Here is a tiny trained network, its code and every weight. The questions are about switching its units off for an input and a class, where a switched-off unit gives its printed mean instead of its output.

import numpy as np


def w(rows, s, z=0):
    codes = np.array(rows[::2]) - 128.0
    scale = np.full(codes.shape[1], s)
    scale[-1] = z or s
    return codes * scale


def norm(h):
    return h / np.sqrt((h * h).mean(-1, keepdims=True) + 1e-5)


def f(y):
    return np.maximum(y, 0)


def log_softmax(a):
    a = a - a.max(-1, keepdims=True)
    return a - np.log(np.exp(a).sum(-1, keepdims=True))


def net(x, mask):
    res = np.array(x, float).reshape(1, 7) / 4 @ E
    u = 0
    for l in range(2):
        y = f(norm(res) @ A[l][:, :-1].T + A[l][:, -1])
        res = res + np.where(mask[u : u + 3], y, B[l][:, -1]) @ B[l][:, :-1]
        u += 3
    return log_softmax(norm(res)[-1] @ U[:, :-1].T + U[:, -1])


A, B = {}, {}
E = w([
[90,127,137,146,99,189,126,127,125],'x0',
[98,50,63,103,125,191,51,162,90],'x1',
[162,139,253,157,205,217,143,195,90],'x2',
[152,122,106,108,158,97,132,129,124],'x3',
[173,179,72,90,119,131,161,145,48],'x4',
[225,50,186,201,34,66,135,42,53],'x5',
[112,129,161,143,193,83,65,5,62],'x6',
],0.004)
A[0] = w([
[160,182,144,139,154,99,209,98,188,4],'L0N1',
[129,2,84,64,162,175,100,171,93,19],'L0N2',
[103,137,122,107,172,136,107,58,114,120],'L0N3',
],0.0074,0.0023)
B[0] = w([
[39,169,49,113,140,162,94,47,40,202],'L0N1',
[85,205,117,179,132,129,161,106,61,253],'L0N2',
[103,106,96,2,183,134,187,131,168,206],'L0N3',
],0.0095,0.0039)
A[1] = w([
[112,159,86,60,154,148,136,205,180,122],'L1N1',
[146,164,97,21,146,129,235,254,180,252],'L1N2',
[83,102,46,16,38,42,108,119,162,134],'L1N3',
],0.0058,0.0035)
B[1] = w([
[112,80,82,102,70,153,115,112,156,203],'L1N1',
[130,10,203,81,137,227,142,92,98,254],'L1N2',
[154,98,156,110,212,197,90,204,102,237],'L1N3',
],0.012,0.0059)
U = w([
[185,88,141,110,76,118,101,89,122,234],'0',
[122,132,158,112,135,128,99,129,112,181],'1',
[144,129,148,143,172,155,110,101,120,94],'2',
[142,76,141,99,135,110,161,110,134,123],'3',
[147,144,198,104,163,117,101,199,108,86],'4',
[83,173,45,142,110,116,133,100,109,108],'5',
[116,94,164,135,159,93,136,134,150,95],'6',
[160,195,89,154,109,45,129,165,254,4],'7',
],0.0097,0.0045)

Each question gives the input, the list of numbers given to net, and the class t.
The units are the neurons (one row each of A and B). Each row of codes is followed by its name. A weight is (code - 128) times the scale printed after its matrix; where a second scale follows, it is the last column's (A, B and U).
mask holds one flag per neuron, layer by layer. A switched-off neuron (its flag False) gives its mean, the last column of its row in B, instead of its output. The means were averaged over made-up inputs and are rounded, as every weight is.
A unit's drop is (log p(t) with every unit on - log p(t) with that unit switched off) / (log p(t) with every unit on - log p(t) with every unit switched off).
The circuit of an input: a set's keep is (log p(t) with only the set's units on - log p(t) with every unit switched off) / (log p(t) with every unit on - log p(t) with every unit switched off). Starting from all 6 units, units are removed one at a time, each time the one whose removal leaves the highest keep (on an exact tie, the one counted first), for as long as the keep stays at least 0.8.
units of the circuit, in order: the units of the circuit, biggest drop first
k most important neurons: the k neurons with the biggest drops, biggest first
top k neurons in layer l: the k neurons of layer l with the biggest drops, biggest first
drop of u: that unit's drop, to one decimal
input [-6,-8,-2,7,5,-8,-5], class 0: top 2 neurons in layer 1 -> [L1N2, L1N1]
input [0,7,6,-4,3,-2,5], class 5: units of the circuit, in order -> [L1N3, L1N2]
input [-6,4,-8,1,2,-3,-2], class 4: 2 most important neurons -> [L1N3, L0N3]
input [2,7,-1,2,-7,3,0], class 5: top 2 neurons in layer 1 -> [L1N2, L1N3]
input [-2,6,-3,-1,-3,5,0], class 5: units of the circuit, in order -> [L0N2, L1N2]
input [2,-8,-3,7,7,4,6], class 5: units of the circuit, in order -> [L1N2]
input [2,-3,1,2,-8,-8,-5], class 0: units of the circuit, in order -> [L1N1, L1N2]
input [4,8,-3,4,-5,-1,5], class 5: units of the circuit, in order -> [L0N2, L1N2]
input [5,7,-8,-5,1,0,-1], class 4: 2 most important neurons -> [L1N3, L0N1]
input [-2,-6,-5,0,2,-1,1], class 5: 2 most important neurons -> [L0N1, L1N2]
input [-7,2,3,-5,-3,-7,-5], class 0: 3 most important neurons -> [L1N1, L1N2, L1N3]
input [3,-6,-7,-5,-7,2,-4], class 4: 4 most important neurons -> [L1N3, L0N2, L1N1, L1N2]
input [-1,5,1,4,5,1,-1], class 5: 4 most important neurons -> [L0N2, L1N2, L1N3, L0N3]
input [4,8,-4,5,5,-1,-4], class 5: 4 most important neurons -> [L0N2, L0N3, L1N3, L1N2]
input [-3,5,-8,-2,-3,5,-3], class 4: most important neuron -> [L1N3]
input [-4,7,-8,4,-1,-2,-4], class 4: drop of L1N3 -> 1.2
input [5,-4,4,-5,3,-7,-5], class 0: drop of L0N2 -> 0.1
input [4,8,4,1,6,4,2], class 5: drop of L1N3 -> 0.3
